Below is a small trained network, with its code and all its weights. Each question gives an input and a target symbol and asks what happens when units are switched off, that is, made to give their printed mean instead of their output.

import numpy as np


def w(rows, s, z=0):
    codes = np.array(rows[::2]) - 128.0
    scale = np.full(codes.shape[1], s)
    scale[-1] = z or s
    return codes * scale


def f(y):
    return y / 2 * (1 + np.tanh(0.7978845608 * (y + 0.044715 * y**3)))


def softmax(a):
    e = np.exp(a - a.max(-1, keepdims=True))
    return e / e.sum(-1, keepdims=True)


def log_softmax(a):
    a = a - a.max(-1, keepdims=True)
    return a - np.log(np.exp(a).sum(-1, keepdims=True))


def net(x, mask):
    ids = ['αβγδεζηθλμξπστφψ'.index(c) for c in x.split()]
    T = len(ids)
    res = E[ids] + P[:T]
    r = res
    for j in range(2):
        rows = slice(4 * j, 4 * j + 4)
        q, k, v = (r @ M[0][rows].T for M in (Q, K, V))
        z = softmax(np.where(np.tri(T) > 0, q @ k.T / 4**0.5, -1e9)) @ v
        o = O[0][rows]
        res = res + np.where(mask[j], z, o[:, -1]) @ o[:, :-1]
    y = f(res @ A[0][:, :-1].T + A[0][:, -1])
    res = res + np.where(mask[2:6], y, B[0][:, -1]) @ B[0][:, :-1]
    return log_softmax(res[-1] @ U[:, :-1].T + U[:, -1])


Q, K, V, O, A, B = {}, {}, {}, {}, {}, {}
E = w([
[126,146,147,118,125],'α',
[29,70,116,174,38],'β',
[100,67,206,89,65],'γ',
[171,144,158,151,103],'δ',
[139,164,206,166,123],'ε',
[93,158,101,88,58],'ζ',
[156,125,171,82,87],'η',
[174,122,198,72,168],'θ',
[151,112,102,129,121],'λ',
[120,132,169,116,202],'μ',
[128,110,137,174,194],'ξ',
[126,160,177,38,165],'π',
[65,77,107,91,161],'σ',
[147,170,93,57,189],'τ',
[117,219,78,174,150],'φ',
[1,142,89,152,185],'ψ',
],0.015)
P = w([
[173,90,153,134,141],'0',
[180,92,150,131,141],'1',
[17,241,200,80,97],'2',
[163,107,97,128,194],'3',
[157,119,92,137,178],'4',
[2,248,138,78,156],'5',
[167,73,123,108,194],'6',
[159,110,116,132,148],'7',
],0.0086)
Q[0] = w([
[174,167,134,154,162],'h1',
[151,88,114,160,64],'h1',
[225,83,119,156,95],'h1',
[54,155,122,165,105],'h1',
[139,128,134,90,180],'h2',
[250,61,144,160,107],'h2',
[139,168,158,132,98],'h2',
[101,178,149,55,134],'h2',
],0.014)
K[0] = w([
[165,150,125,180,167],'h1',
[116,151,133,144,7],'h1',
[185,161,159,146,30],'h1',
[82,136,96,126,141],'h1',
[136,135,153,79,164],'h2',
[142,124,228,96,86],'h2',
[145,183,119,155,119],'h2',
[133,156,56,119,179],'h2',
],0.016)
V[0] = w([
[97,147,90,130,126],'h1',
[196,119,152,112,100],'h1',
[134,110,77,192,165],'h1',
[88,254,177,207,135],'h1',
[164,175,123,43,184],'h2',
[148,102,145,60,162],'h2',
[161,173,47,174,138],'h2',
[176,64,194,103,177],'h2',
],0.0096)
O[0] = w([
[160,142,75,105,191,167],'h1',
[150,77,134,99,62,3],'h1',
[153,94,113,225,222,157],'h1',
[205,215,129,192,115,67],'h1',
[205,154,209,29,160,238],'h2',
[206,99,165,122,162,190],'h2',
[126,210,83,87,58,128],'h2',
[149,108,125,142,254,134],'h2',
],0.007,0.0035)
A[0] = w([
[132,64,174,88,96,133],'n1',
[174,64,59,90,98,251],'n2',
[254,48,212,213,72,215],'n3',
[234,30,47,134,140,237],'n4',
],0.0087,0.0025)
B[0] = w([
[102,92,124,60,157,198],'n1',
[126,191,66,50,55,180],'n2',
[120,104,201,153,47,199],'n3',
[255,84,16,162,52,255],'n4',
],0.0094,0.0047)
U = w([
[124,132,143,138,121,133],'α',
[47,89,80,183,75,119],'β',
[68,85,152,109,87,96],'γ',
[137,132,134,167,52,135],'δ',
[115,127,219,196,133,172],'ε',
[76,201,87,52,27,151],'ζ',
[117,129,133,90,64,71],'η',
[160,119,177,108,130,68],'θ',
[149,129,45,144,30,63],'λ',
[142,115,177,166,209,94],'μ',
[158,84,113,232,162,76],'ξ',
[129,174,210,53,200,56],'π',
[98,47,44,121,179,157],'σ',
[206,185,86,65,141,3],'τ',
[142,210,99,186,174,242],'φ',
[2,90,170,164,244,210],'ψ',
],0.0064,0.0047)

Each question gives the input, a string of symbols that net reads in full, and the target symbol t.
The units are the heads (4 rows each of Q, K, V and O) and the neurons (one row each of A and B). Each row of codes is followed by its name. A weight is (code - 128) times the scale printed after its matrix; where a second scale follows, it is the last column's (O, A, B and U).
mask holds one flag per unit, heads first, then neurons. A switched-off unit (its flag False) gives its mean, the last column of its rows in O or B, instead of its output. The means were averaged over made-up inputs and are rounded, as every weight is.
A unit's drop is (log p(t) with every unit on - log p(t) with that unit switched off) / (log p(t) with every unit on - log p(t) with every unit switched off).
The circuit of an input: a set's keep is (log p(t) with only the set's units on - log p(t) with every unit switched off) / (log p(t) with every unit on - log p(t) with every unit switched off). Starting from all 6 units, units are removed one at a time, each time the one whose removal leaves the highest keep (on an exact tie, the one counted first), for as long as the keep stays at least 0.8.
units of the circuit, in order: the units of the circuit, biggest drop first
most important unit: the unit with the biggest drop
top k neurons: the k neurons with the biggest drops, biggest first
heads that matter: for each layer, one digit per head in row order, 1 if its drop is at least 0.15 and else 0, layers parted by /
input φ β ξ λ ψ μ, target φ: units of the circuit, in order	(h1)
input μ λ ε σ τ θ, target π: units of the circuit, in order	(h2; n4)
input β σ λ φ λ π, target ζ: heads that matter	01
input τ τ φ β σ τ, target π: heads that matter	01
input σ λ μ, target ψ: units of the circuit, in order	(n4; h2; h1)
input λ σ φ σ λ ξ, target ψ: units of the circuit, in order	(n4; h1)
input φ π τ, target ζ: heads that matter	11
input ψ ε σ τ θ σ, target π: units of the circuit, in order	(h2; n4)
input ξ τ σ σ γ γ, target ψ: top 2 neurons	(n4; n2)
input φ σ φ σ φ ε τ λ, target λ: units of the circuit, in order	(n4; h1)
input σ ζ σ δ σ θ σ ψ, target ψ: heads that matter	10
input β ζ θ σ σ σ, target ψ: top 2 neurons	(n4; n2)
input ε ζ λ γ σ δ, target ψ: heads that matter	10
input ψ φ δ, target φ: most important unit	h1
input σ σ α, target ψ: heads that matter	11
input φ θ ε, target ζ: heads that matter	01
input λ σ ε λ, target λ: units of the circuit, in order	(n4; n2)
input θ ψ τ, target φ: top 2 neurons	(n1; n3)
input ε τ ε, target π: top 2 neurons	(n4; n1)
input σ θ φ μ σ τ π, target π: most important unit	h2
